(in the rows, 128 means zero)
Rows lie near named flat spaces through zero. A row that begins with a name and a colon came from that space; any other row is followed by the name of its block's space that it lies nearest.
q805-q71: [129 116 132 162 142 126 101 150 137 114 120 151 117 114 128 117 180 103
 163 104 123 155 169 136 112  94]
q805-q71: [139 160 124 120 125 122 135 120 167 135 138 128 150 122 119 136 129 122
 101 158 106 125  96 118 122 143]
q805-q71: [129 105 134 133 103 138  93 126 127 120 120 147 121 137  90 105 134 168
 143 115 139 136 137 152 129  99]
q512-q982: [130 116 137  88 111  93 131 110 118 108  99 116 152 131 162 163 119 108
 160 140 108 151 130 104  99 126]
q437-q90: [109 169  80 123 119 120 160 174 159 104 141 112  52 150 145 142 116  77
  97 169  99 140 102  55 138 150]
q233-q547: [173 137 163  88 129 109 158 129 156  81 102 133 252  88 178 152 109 107
 186 172  75  94 108 143  65 140]
q805-q71: [127 140 119 153 133 119 119 108 138 149 140 140 127  96 156 129 158 112
 112 151 104 143 120 107 124 111]
q512-q982: [123 129 114 134 122 118 150 117 127 116 125 124 144 123 172 145  98 128
 123 145 113 101 104 112 124 124]
q512-q982: [144  98 151  81 123 135 149 133 100 128 120 117 149 108 145 120 110 120
 164 138 123 127 140 117 103 140]
q437-q90: [155 140 162 124 148 143 136 149 167 139 143 125 134 121  88 115 159 102
 117 121 129 155 148 120 121 154]
q805-q71: [173 119 160 139 155 142 141 167 126 142 147 141 135 102 131 117 115 126
 121 156 110  90 127 140 131 138]
q437-q90: [126 155 134 138 100 128  90 134 150  55 101 148 167 150 100 121 131 169
 162 132 127 125 124 184 127 113]
q437-q90: [129 124 118 143 109 151 143 149 129 104 141 137 104 107 152 100 111 133
 126 163 107 119 119  96 129 117]
q437-q90: [151  95 118  90 151 124 134 131  84 220 140 121 102 112 112 132 122 105
 107 123 117 119 135 112 120 132]
q512-q982: [119 129 128 120 141 134 129 128 131 169 145 114  87 149  90 126 139 123
  97 107 159 146 131 121 150 151]
q233-q547: [118 106 129 119 128 118  75 105  94 151 113 150 144 113 120 117 167 152
 177 114 144 135 139 187 117  96]
q512-q982: [150 136 144 122 155 146 149 140 158 140 135 126 173 111 104 116 147 104
 132 105 128 121 143 141 106 148]
q437-q90: [108 143 125 143 139 121 126 132 158 119 135 130 117 128 142 132 163 109
 139 126 143 145 124 127 129 132]
q233-q547: [118 137 105 145 149 126 138 149 136 143 145 137 105 108 162 128 142 104
 130 150 120 106 108 124 129 126]
q512-q982: [119 153 105 133 115 116 141 128 154 102 121 118 124 154 126 150 110 118
 104 129 113 130 114 102 130 132]
q512-q982: [139 115 139 106 132 122 151 144 116 147 140 112  90 130 143 139 109 107
 111 150 123 135 124  85 134 149]
q233-q547: [134  77 150 138 130 111  95 113  75 179 135 136  66 113 147 130 147 129
 122 132 132 166 154 102 142  98]
q805-q71: [123 112 120 119 164 130 131 149 105 176 135 118  89 137 107 129 150  96
 128  86 154 134 158 133 133 139]
q805-q71: [120 162 116 127  92 145 141 133 174  80 135 129 136 141 116 113 101 156
 112 164 120 116  86 119 135 141]
q233-q547: [118  95 137 133 114 134 131 116 128 116 119 126 132 143 123 124 116 149
 140  93 153 130 140 127 125 114]
q512-q982: [100 128 101 101 102 123 166 112 133 114 124  99 113 158 145 146  83 129
 111 127 138 124 101  84 131 146]
q805-q71: [123 131 126 104 139 137 145 138 118 145 133 105 104 153  99 130 118 117
 111 105 151 135 139 121 141 160]
q233-q547: [116 135 100 163 159 126 171 156 147 164 162 111  52 142 149 147 118  83
  64 124 131 117 115  66 156 146]
q805-q71: [113 122 125 151 136 106 137 118 101  94 112 128 150 119 205 154 111 125
 158 134 125 101 125 138 127 114]
q512-q982: [128 148 136  90 142 138 156 129 139 137 136 109 151 115 130 123 138 101
 136 137 134 135 124 123 115 169]
q437-q90: [147 115 161 198 138 115  71 130  98 121 125 159 112 142 120 137 126 181
 111 124 137 111 142 184 173  91]
q437-q90: [144 133 125 142 114 142 141 141 136 102 129 135 141 121 131 118  98 140
 115 148 101 105 119 117 126 121]
q512-q982: [147 135 127 153 107 106 111 148 134  77 110 147 124 129 152 146 115 125
 133 163  78 130 127 109 121  96]
q437-q90: [127  96 129 138 149 107 127 112  77 161 119 118 117 141 148 158 108 128
 118  94 143 113 146 134 142 118]
q437-q90: [146 119 147 116 113 136 114 120 131 114 114 136 169 127  98 116 124 152
 143 118 123 130 139 151 113 119]
q437-q90: [117 112 121 117 140 137 146 160 149 143 143 126  81 108 140 110 171  74
 152 126 131 163 145  82 107 130]
q437-q90: [136 110 154 152 149 125 136 119 114 147 136 120 119 129 139 139 127 124
 107 106 144 134 149 118 143 132]
q233-q547: [109 130 109 135 127 132  99 125 124 145 131 139 101 125 110 110 164 130
 137 117 140 148 136 142 132 111]
q805-q71: [138 176 124 155 158 140 145 152 142 123 147 126 124 108 140 123 145  92
 100 151 105 127 133 116 139 152]
q233-q547: [129 146 113 142 136 130 120 131 133 154 139 125  97 147  89 130 132 125
  82 115 129 135 131 122 150 134]
q233-q547: [140 110 132 112 125 137 128 140 138 146 133 134 127 130  99 116 122 139
 131 124 132 115 121 136 121 127]
q437-q90: [141 114 171 123 124 116  69  99 123 133 108 143 164 144  74 129 160 168
 151  95 155 156 153 192 129 113]
q512-q982: [103 131 118 110 118 131 140  93 137  99 109 124 202 112 156 123 134 135
 177 111 139 118 121 154  95 125]
q233-q547: [ 98  95 118  93 126 130 144 128  96 137 117  99  89 163 119 133 115 119
 145  77 173 146 153 113 132 141]
q512-q982: [131 118 113 145 140 136 161 144 111 148 145 117  92 133 147 134  88 122
  87 131 124  95 119  97 149 135]
q233-q547: [126 101 143 108 122 136 142 123 124 140 128 110 118 159  98 130 101 147
 116  95 163 127 133 125 139 144]
q233-q547: [149 160 118 175 138 129 125 140 110 125 138 134 119 141 124 141  82 154
  64 151 103  80 111 143 171 130]
q805-q71: [157 122 168 163 162 109  94 103  76 168 127 132 128 112 133 146 153 121
 100 114 121 156 176 139 150 118]
q805-q71: [129  97 133  99  98 134  96  91  89 163 121 129 127 144  79 114 106 187
 118 113 149 131 126 154 139 114]
q233-q547: [117 129 136 105 101 132  77  91 109 122 102 128 146 149  62 111 157 161
 146  88 151 180 164 165 126 117]
q805-q71: [144 101 146 176 151 108 114 149 131 116 125 161 142  99 184 141 144 121
 165 140 112  98 129 151 116  88]
q512-q982: [119 157 108  90 139 156 209 132 164 123 140  88 168 130 130 125  97  94
 111 115 134 103 110  97 110 187]
[132 123 121 108 110 118 139 109 135 115 109 120 168 142 123 146  99 136
 129 116 117 117 119 124 110 125]
q512-q982
[136 176 130  93  92 137 130 116 177  70 115 134 210 117 116 115 121 149
 153 174 100 121  89 151  99 145]
q512-q982
[106 155 108 124 127 118 143 119 133 109 125 117 134 127 163 141 128 111
 132 143 123 129 113 115 127 141]
q512-q982
[140 110 150 133 121 135 106 136 108 118 121 136 126 150  95 121 107 171
 131 114 147 113 137 167 147 121]
q805-q71
[150  99 128 117 136 131 111 135  93 180 135 142 112 109 112 116 128 135
 125 134 116 114 133 138 125 111]
q437-q90
[122 146 122 102  70 119  93  99 118  65  88 131 173 165  94 133  89 192
 144 136 120 126 112 167 128 115]
q437-q90
[121 123 123 145 116 138 118 129 116 129 134 128  84 138 114 116 126 138
 105 123 133 147 141 108 149 119]
q233-q547
[137 105 162 128 116 131 162 140 143 111 142 115 101 136 153 134  94 130
 112 149 135 131 117  79 139 145]
q805-q71
[129 113 117 156 102 119 129 129 149  89 113 141 135 142 140 139 101 144
 126 124 108 114 120 111 120  93]
q512-q982
[119 157 107 185 119 143 139 134 146  80 130 131 130 147 131 125  96 151
  91 123 121  99 120 128 154 120]
q233-q547
[115 154 114 155 120 118 101 114 163 122 130 140 120 135 113 131 160 131
 112 130 124 152 118 129 135 113]
q805-q71
[148 140 141 103 134 120 174 145 138 111 129 108 143 120 164 150 101  89
 123 159  99 124 120  84 113 160]
q233-q547
[138 134 131 110  75 122  94 118 120  62  97 150 173 122 133 119 107 173
 171 173  92 124 112 153 108  99]
q512-q982
[150  94 152 100  96 129 112 141 137 149 134 125  71 169  57 125 104 156
  95 127 138 155 127  99 144 130]
q512-q982
[142 128 159 144 128 100 123 103 134 129 127 126 140 136 149 163 114 140
 101 144 123 131 114 120 143 130]
q805-q71
[128 164 116 113 106 129 132 141 164 100 129 123 118 145 105 128 124 122
 111 156 109 145 109 105 128 145]
q437-q90

Each name stands for a flat space through zero: a line, a plane or more. A row that begins with a name and a colon came from that space; any other row is followed by the name of the space it lies nearest, among the names in its block.
q508_q510: [ 99 148 109 192 137 177 120 140 126 136 119 121 142 106  80 130 129 133
 137 104 137 103 214 126 102 173]
q420_q485: [113 147 141 130 123 133  97 128 146 159 103 133 167 135 113 125 139 144
 125 131 139 122 191 101 148 120]
q844_q81: [118 121 143 154 140 112 133 107 144 137 123 124 138 117 122 170 113 130
 127 129 112 141 133 118 130 106]
q315_q202: [152 107 121  99  98 131 138 151 117 117 148 120  75 156 101  82 145 125
 135 154 112 118 125 152 122 113]
q508_q510: [138 109 115  92 134 146 172 196 129 108 140  97 159 128 165 121 207 118
 106 134 148 110 114 125 101 198]
q508_q510: [136 155 104 165 135 144 116 141 109 173 110 145 142 137 149 119 139 131
 151 100 115 153 153 124 164 136]
q508_q510: [ 96 112 135 159 120 144 119 114 140 129 132 144 142 110  88 141 117 126
 157 128 117 122 180 132 128 114]
q315_q202: [ 96 109 146 119 132 138 144 115 127  86 140 140 133 103 136 142  98 114
 150 122 152 129 115 141 113 136]
q844_q81: [133 121 109 125 114 127 107 130 136 138 140 139 152 123 111 121 162 128
 125 137 109  99 133 138 127 137]
q844_q81: [137 139 106  93 155 109 125 133 153 125 128 119 161 116 145 156 167 120
  71 145 127 103  68  97 117 150]
q508_q510: [170 217 114 107 135 126  88 139 101 188  80 128  99 186 160  86 109 152
 101 116 141 149 134 109 176 124]
q420_q485: [ 95 126 142 167  93 122  59  73 138 137 125 164 178 101  94 102  97 145
 168 111 156 105 192 128 145 108]
q508_q510: [107 146 153 138 111 134 105 130 149 159 115 132 144 141  79 149 118 137
 145 151 123 116 215 132 147 115]
q844_q81: [133 111 122 101 148 151 182 151 123  98 138 109  33 147  93 134 115 109
 111 157  89 145  98 133 101  98]
q315_q202: [114 152 130 171 158 137 147 130 123 137 109 120 130 117 147 161  98 123
 137 104 147 159 138 109 137 144]
q420_q485: [135 145 137  42 146 138 142 155 126 113 110 120 116 155 165 110 143 130
  86 141 146 132  92 108 125 132]
q844_q81: [121 125 108 153 108 155 119 138 118 138 141 146 106 132  81 112 127 119
 165 133 102 118 172 156 135 127]
q844_q81: [123 102 120 183  94 135  97 103 116 138 146 150 160 107 107 105 138 141
 169 100 107 108 176 165 121 132]
q508_q510: [128  94 126 127 133 134 160 144 128 110 139 118 120 122 135 126 151 121
 129 128 118 138 113 125 113 126]
q844_q81: [138  93 139  87 104 117 120 130 138 132 136 135 135 144 121 105 168 137
 123 150  97 121 129 132 131  91]
q315_q202: [141 142 122 147 119 102  92 114 128 173 113 150 171 133 159 118 139 137
 145 114 129 147 130 110 179 110]
q508_q510: [131 127 116 141 122 154 128 153 114 137 121 124 136 134 133  90 156 137
 136 108 136 129 165 124 126 147]
q420_q485: [133 116 132 168 117 141 138 138 116 128 123 105 101 134 109  92 125 141
 139 113 139 140 173 120 116 123]
q844_q81: [119 184 163  91 154 117  93  94 146 163  69 132 102 165 118 135  72 154
  85 141 130 159 148  72 162  51]
q420_q485: [142 151 150 131 134  97  99 108 136 160  86 112 151 144 161 104 122 161
  98 111 163 155 139  70 154  96]
q844_q81: [112 148 135 175 139 116 116 107 123 130 117 132 185  96 175 148 100 130
 147  87 184 139 129 117 140 167]
q315_q202: [157 127 144  93 126 112 148 139 114 117 119 104  83 159 159  92 119 137
 109 132 148 154  93 116 130 108]
q508_q510: [123 152 132 169 131 132 101 108 128 166 107 136 143 131 112 142 112 146
 133 111 109 134 180 126 141 114]
q420_q485: [170 147  67 122 146 142 136 135 110 143 147 133  45 150  88 139 139 114
  93 147  29 112  70 165 110 117]
q508_q510: [105 153 135 154 138 136  93  97 139 154 108 145 159 117 107 156 108 142
 125 115 114 119 174 123 132 118]
q315_q202: [152 127 146 110 121 106 139 138 126 132 117 103  97 157 142 106 124 138
 115 139 143 151 117 110 139 103]
q844_q81: [109 172 164 164 128 108  73  64 140 165  91 142 133 132  99 150  51 156
 130 119 134 140 184 111 155  75]
q508_q510: [144 149  76 172 140 149 149 161  99 121 141 119 101 118 141 109 129 105
 144 104 151 131 100 135 125 189]
q315_q202: [110  98 135 141 116 126 129 122 140 123 141 140 150 111 114 139 135 120
 155 134 122 126 144 133 133 118]
q315_q202: [123 119 125 144 146 122 140 107 126 120 138 136 131 108 140 168 114 120
 128 117 102 135  93 142 117 126]
q315_q202: [143 121 141 111 112 111 138 127 133 118 142 112  80 146  96 132 110 125
 123 162 115 120 119 148 119 108]
q420_q485: [117 151 111 120 131 157 132 167 116 142 119 148 139 138 146 113 138 111
 160 124 150 142 147 123 164 155]
q420_q485: [117 141 148 153  90 104 101 132 138 142 133 133 178 122 130 127 114 124
 178 136 192 117 174 136 167 159]
q315_q202: [114 113 162 129 131  98 118  99 158 135 119 124 170 116 130 166 126 140
 115 136 126 131 138 107 130  99]
q844_q81: [132 126 136 103 137  97 118 102 162 129 131 120 119 129  92 170 125 128
  84 168  93 108  99 116 117  91]
q420_q485: [129 119 120 100 124 142 132 115 114  89 147 135  77 127 105 107 105 122
 120 135 116 109  95 156  96 121]
q420_q485: [120 153 116 150 142 139 125 121 135 142 124 131  91 131  79 159  97 119
 126 143  99 126 145 130 131 113]
q315_q202: [117 127 122 110 133 197 144 170 101 121 108 125 106 148 127  64 156 143
 127 102 131 135 188 122 107 142]
q844_q81: [128 160 111 116 136 156 110 138 113 140 107 139 117 143 132  91 127 135
 121 113 138 131 144 113 139 132]
q315_q202: [110 109 137 159 139 121 158 108 158 107 160 108  95 102  48 227  99 109
 116 168  70  96 131 167  79 125]
q508_q510: [113 128 106 164 120 159 126 146 116 137 131 146 126 122 109 105 130 116
 173 116 133 135 169 131 146 140]
q420_q485: [116 164 142 117 182 127 129  96 140 135  83 121  87 137 126 156  73 137
  78 126 122 166 106  69 132  70]
q420_q485: [121 109 138 101 115 130 141 134 132  98 151 124 126 122 117 136 132 120
 129 146 131 103 120 157 104 146]
[111  75 152 137 141 118 161 104 149 104 147 120 130 102 110 188 129 125
 119 138  79 130 114 141  90  99]
q315_q202
[147 153 143 124 150  94 115 120 143 168  88 110 158 145 171 138 139 152
  86 120 138 158 119  71 155 103]
q420_q485
[160 134 136 104 154 110 163 143 131 129 115  86  91 152 150 145 137 135
  74 140 115 147  85 106 111 117]
q420_q485
[117 136 136 128 153 134 124 104 136 130 109 127 123 124 119 149 112 140
  97 120 108 133 130 109 113 103]
q508_q510
[130 121 130 126 122 135 131 134 125 122 129 121 120 132 121 112 135 133
 126 127 129 124 141 130 117 129]
q420_q485
[134 144 120 132 129 143 106 126 123 155 110 133 128 143 116 107 142 147
 114 118 105 126 162 119 131 114]
q844_q81
[107 133 164  91 133 126 107  99 142 120 110 133 156 126 131 138 115 150
 100 127 136 116 146 120 113 110]
q315_q202
[ 88 141 130 134 117 147  89 122 139 133 120 159 193 106 120 120 129 127
 156 118 167 106 181 119 146 152]
q315_q202
[128 127  88  89 175 185 174 172  91  89 115 128  95 128 190  72 156 114
 104  89 149 159  66  94 107 157]
q844_q81
[137 122 125 129 131 118 126 107 120 111 133 125 118 119 140 118 116 132
 115 116 132 126  93 130 112 125]
q508_q510
[137 136 161 103 109 107 107 129 154 142 114  98 147 149 104 125 146 156
  90 155 141 100 174 115 117 122]
q420_q485
[121 105 129 131 125 167 156 160 106 120 123 127 104 140 134  84 144 130
 154 110 129 156 163 125 126 122]
q315_q202
[123 187 153 130 176 120 108  98 125 154  63 116 154 134 190 135  88 161
  80  83 173 168 128  61 143 116]
q844_q81
[ 84 112 148 145 139 141 162 134 144 101 143 131 138  99 111 189 101 101
 162 140 141 131 145 141 121 147]
q420_q485
[109 121 120 173 120 114 102  90 151 137 147 148 142  99  69 175 108 117
 147 144  95 103 144 145 129 112]
q844_q81
[135 139 154 131 128 122 118 116 138 165 103 117 105 158  98 140 117 152
 110 141  89 143 176 118 136  75]
q844_q81
[146 124 156  89 123  86 126 123 156 138 125 106 140 145 130 156 145 139
  89 164 119 118 110 117 128 107]
q844_q81
[122 143 105 170 109 113  83  89 130 146 148 168 141 107  93 148  97 115
 165 131 109 105 127 160 152 125]
q420_q485
[ 98 106 149 129 112 127 121 122 139 115 132 145 164 111 130 121 122 122
 166 128 163 132 153 121 145 123]
q315_q202

Each name stands for a flat space through zero: a line, a plane or more. A row that begins with a name and a colon came from that space; any other row is followed by the name of the space it lies nearest, among the names in its block.
q77_q706: [127  99 119 133 126 139 125 121 179 138 135 205 143 105 131  73 158 129
 161 131 122 137 111 131 106 140]
q678_q220: [149 125 139  63 129  81 116 135 148 131 144 151 148 133 129 101 144 150
 124 126 120  96 126 118 139 107]
q533_q468: [121  95 119  88 170  97 135 163 127 146 138 159 135 139 125 104 145 150
  93 111 125 130 102 112 155 176]
q678_q220: [137 129 164 106 112 116 143 142 153 135 144 104 153 144 143 158 100 156
 159 112 124  93 158 142 158 101]
q533_q468: [123 110 133 127  96 146 134 140 118  95 115 131 119 105 160 180 133 137
 106  80 139 118 144 145 153 146]
q94_q553: [127 142  97 149 129 150 111 104 110 110 107 131 117 114 101 107 140 101
 113 154 125 141 125 116 102 124]
q94_q553: [120 142 158 189 167 148 141 149 128 161 150  76 156 154 150 135  74 112
 153 130 135 116 170 131 167  77]
q77_q706: [127 127 140  79 152  84 121 151 137 146 148 139 146 146 120  94 120 149
  93 140 115 120 140 102 145 123]
q969_q539: [114 148 120 115 122 119 121 112 104 126 117 128  99 130 100 119 124 114
 104 150 122 160 122 111  85 144]
q551_q503: [156 135 101 152 139 149 113 116 132 111 113 113 140 131 103 105 139 122
 138 158 116 110 118 119 138 104]
q551_q503: [111 121 134 126 123 121 132 129 130 139 133 155 106 124 136 120 131 127
 120 125 130 163 114 127 101 159]
q678_q220: [144 122 137 153  81 160 124 128 132  78  99 136  83 120 143 156 127 132
 125 106 116 152 113 130 115 147]
q551_q503: [118 118 158 116 104 146 156 154 101  95 103 106  94 135 144 206  97 133
 121  56 131 124 141 137 145 158]
q94_q553: [156 112 113 141 166 119 122 158 106 115 118 113 102 153 132 121 142 137
  94 123 121 138  74 110 160 158]
q94_q553: [154 120 122 161 135 142 121 124 133 118 124 136 123 122 152 120 150 112
 156 115 137 119  99 139 133 111]
q969_q539: [146 135 133 136 135 131 119 130 156 129 131 126 143 145 111  93 115 137
 143 158 106 121 134 112 134 101]
q678_q220: [124 129 128 126  76 146 121 103 157 109 122 156 132 100 128 130 137 134
 143 136 123 130 148 139 102 121]
q77_q706: [141 140 121 143 129 141 127 125  91 102 105  95 102 132 127 159 127 109
 121 111 134 124 114 129 131 125]
q533_q468: [140 113 117 113  94 146 120 124 136  82 101 162 113 106 125 134 149 135
 116 106 117 124 122 125 123 145]
q969_q539: [114 133 169  61 126  65 137 137 167 179 167 151 137 157 117  95 105 164
 141 152 111 146 133 115 100 134]
q77_q706: [147 130 115 117 129 132 122 131  99  92  98 120  95 134 112 139 137 120
 108 112 120 128 100 114 125 144]
q94_q553: [148 137  99 117 171  97 109 129 103 137 133 110 132 142 113  96 153 124
  97 159 129 121  94 110 141 123]
q94_q553: [134 114 116  68 100 111 119 104 150 110 112 210 109 103 106  90 173 126
 145 115 119 136  93 122  69 155]
q77_q706: [104 114 139 129 102 145 131 113 146 129 135 185 144  80 165 130 145 104
 154  86 153 117 160 154 109 111]
q551_q503: [159 137 107 164 173 142 114 128 109 117 109 114 115 146 108  91 135  97
 136 141 120 125  91 107 130 108]
q533_q468: [147  99 101 141 164 134 117 157 119 107 113 147 115 134 128 100 153 134
  84 121 118 136  87 105 160 163]
q678_q220: [137 109 137 138 141 136 141 148 156 136 133 132 141 145 127 119 118 148
 153 123 116 121 120 128 151 136]
q533_q468: [132 122 133 130 125 131 129 129 139 126 129 143 127 125 136 122 132 127
 141 118 128 127 123 131 125 125]
q533_q468: [152 105 127 108 146 130 133 159  93  82  92 143  81 136 136 147 143 117
 108  56 126 121  80 114 142 163]
q678_q220: [123 135 137 175  89 174 139 122 141 112 116  90 126 129 126 172  95 141
 146 140 118 137 158 143 136 127]
q969_q539: [140 133 142 116 121 108 124 115 172 152 144 156 128 144 112  80 128 141
 169 165 108 147 106 121  90 121]
q533_q468: [117  99 137  66 123 120 144 161  97  91 103 157 105 116 139 170 134 133
  87  41 134 111 129 122 147 174]
q678_q220: [129 144 144 141 114 135 128 130 110 113 119  98 104 138 134 157 105 123
 118 123 126 139 137 126 125 122]
q94_q553: [116 120 147 164 105 164 142 131 138 118 122 130 122 116 153 159 109 121
 151  98 134 133 150 145 130 126]
q77_q706: [134 145 126 145 106 136 123 104 151 135 132 115 136 131 111 118 121 135
 156 172 117 136 133 133 108 110]
q533_q468: [138 126 129  96 102 120 121 102 179 131 130 186 136 118 102  78 146 135
 176 149 109 129 117 124  80 119]
q678_q220: [148 133 125 113 113 117 113 131 107  95 114 120 100 128 136 143 141 132
  94 119 124 129 110 120 131 132]
q94_q553: [121 145 134 105 129 111 126 117 140 150 143 119 154 135 107 111 114 134
 137 158 122 117 154 123 120 103]
q969_q539: [128 111 101  97 127 119 120 123 142 125 128 163 149 109 115 104 162 143
 113 136 126 116 122 126 132 145]
q94_q553: [140 113 145 108  43 152 137 114 184  90 110 161 115 115 122 155 128 169
 171 118 102 132 130 145 103 152]
q551_q503: [128 127 137 105  90 149 141 132 135  97 111 102 147 124 116 180 106 153
 132 107 119  90 173 137 158 121]
q533_q468: [167 121 108 146 129 156 111 131 109  67  82 140  83 129 117 119 149 109
 117 105 112 131  82 107 123 137]
q77_q706: [139 125 131 170 130 157 119 142 106  92 107 123  99 123 154 142 124 106
 105  99 131 136 124 121 142 122]
q551_q503: [127 127 130 152  89 133 119 104 144 129 141 149 122  98 167 136 153 124
 143 132 145 144 124 156 106 120]
q77_q706: [122 144 140 180 162 128 135 134 117 169 158  73 152 144 157 141 104 116
 145 144 149 121 146 145 158  89]
q969_q539: [134 132 131 106 112 104 126 116 153 147 149 128 147 130 126 121 137 151
 146 155 126 121 126 138 123 120]
q77_q706: [121 105 123 141 136 140 138 142 133 130 126 145 124 126 136 130 134 135
 125 113 129 140 114 131 138 161]
q678_q220: [158 132  94 113 246  67 114 179  33 140 127  61 100 186 117 111 143 117
  32 130 135 126  53  83 189 155]
q94_q553: [ 97 112 168 100 132 108 156 160 130 154 150 134 134 135 158 160 100 143
 125  81 140 127 154 138 146 147]
q533_q468: [127 113 113  78 160  91 130 142 129 147 134 150 131 145  97  93 144 148
 106 140 116 133  97 107 128 167]
q551_q503: [117 124 146 100 112 123 142 138 143 131 130 130 133 136 118 142 107 150
 132 120 117 125 148 127 130 141]
q551_q503: [102 124 132  94 133  88 130 131 132 168 165 137 157 119 145 126 137 146
 104 139 145 127 147 138 136 135]
q77_q706: [144 137 126 119 114 127 108 105 154 119 126 165 134 114 118  83 145 115
 151 145 118 121 128 120  97  93]
q969_q539: [137 133 143 161 136 142 133 137 124 126 126 105 120 141 142 140 109 118
 144 118 129 128 128 130 139 111]
q969_q539: [ 85 122 155  95  90 118 150 117 130 144 136 169 108 105 146 158 124 122
 145  89 146 154 142 150  78 160]
q551_q503: [138 120  81 176 110 152 111 109  96 100 118 110 120  89 163 165 180 118
  94 129 158 128 105 158 150 142]
q969_q539: [103 118 189  77 127  83 155 159 158 173 168 144 143 149 155 138  90 159
 146  98 129 127 157 133 135 131]
q678_q220: [110 139 133 159 167 138 129 131 138 160 132 139 123 153  94  70  95 109
 137 167 108 168 130  97  96 128]
q551_q503: [113 135 146 123 118 123 124 117 138 138 137 160 126 115 139 109 124 109
 139 122 133 139 145 127  95 110]
q969_q539: [125 131 138 108  78 127 127  97 186 139 143 161 156 109 120 112 134 148
 178 155 119 120 151 145  96 108]
[122 116 108 139 140 124 127 139  82 119 125 115 111 113 161 164 155 119
  81 100 156 133 108 141 152 158]
q94_q553
[149 126 110 181 122 156 112 107 148 115 110 161  88 128 116  81 149 111
 155 161 111 177  71 118  78 144]
q551_q503
[142 123 149 155  93 146 137 125 157 124 138 110 143 122 164 166 121 144
 173 115 135 108 142 161 150 104]
q94_q553
[126 143 104 166 233 110 115 156  61 159 138  77 131 159 124  93 120  89
  68 148 143 133 112  96 167 113]
q94_q553
[150 126 131 140 189  98 136 161  80 146 141  71 120 161 162 155 131 121
 116  99 152 109  87 134 180 126]
q551_q503
[113 137 133  99  95 111 129 102 146 142 137 154 123 117 115 119 134 134
 145 148 126 148 129 135  78 138]
q969_q539
[154 137 118 194  95 136  96  77 172 140 151 168 122  96 171  79 177 106
 182 177 141 158  89 156  76  88]
q551_q503
[112 121 135 134 127 145 137 138 112 117 118 132 121 117 141 152 119 115
 118  92 138 127 145 131 135 136]
q969_q539
[126 131 132 122 144 109 131 141 135 152 145 104 141 152 117 121 112 152
 116 158 118 134 130 119 145 135]
q77_q706
[118 122  94 127 128 114 114 113 132 146 146 139 151 107 129 110 163 141
  98 168 138 136 124 135 132 143]
q551_q503
[ 97 116 142 118 148 135 144 160 112 126 113 144  99 145 109 126  94 128
  91 104 113 164 135  99 121 177]
q94_q553
[101 135 146  67  70 114 123  95 161 130 140 187 156  83 131 122 137 127
 146 119 135 110 186 142  84 100]
q77_q706
[138 132 111 132 129 119 115 114 146 142 144 126 157 122 124 105 146 138
 133 166 128 116 129 133 136 109]
q551_q503
[138 115 109 148  87 158 129 104 152 112 130 126 168  87 155 165 160 138
 163 118 149  84 148 174 156 106]
q969_q539
[132 138 127 121 123 115 123 117 134 137 134 126 123 135 118 116 131 132
 135 152 123 139 116 126 109 127]
q969_q539
[156 137  84 237 164 181  98 141  80  87 100  62 106 136 135 130 129 105
  60 163 125 147 111 107 179 119]
q533_q468
[137 131 120 134 118 139 123 124 118 107 113 121 115 125 124 138 132 125
 120 126 125 128 122 126 128 131]
q533_q468
[133 121 138 116 116 139 132 135 154 113 111 153 111 142  98 108 112 142
 140 131  97 145 120 107 108 149]
q94_q553
[110 133 132 127  44 168 122  93 151  88 113 155 139  73 141 164 131 125
 137 114 133 115 190 153 106 106]
q551_q503
[133 122 115 133 103 148 122 128 117  91 107 125 116 113 132 154 137 133
 100 116 126 126 132 130 140 141]
q533_q468
[153 111 100 163 139 163 127 127 106  89  88 139  87 123 124 132 157 104
 139  99 128 137  68 128 121 158]
q77_q706
[151 127  93 119 197 103 106 153  95 123 116 118 113 161  91  73 142 127
  63 159 108 139  80  78 150 150]
q969_q539
[150 130 104 135 161 127 114 147 107 114 124  84 151 141 119 128 130 139
  85 145 123  96 134 113 188 112]
q969_q539
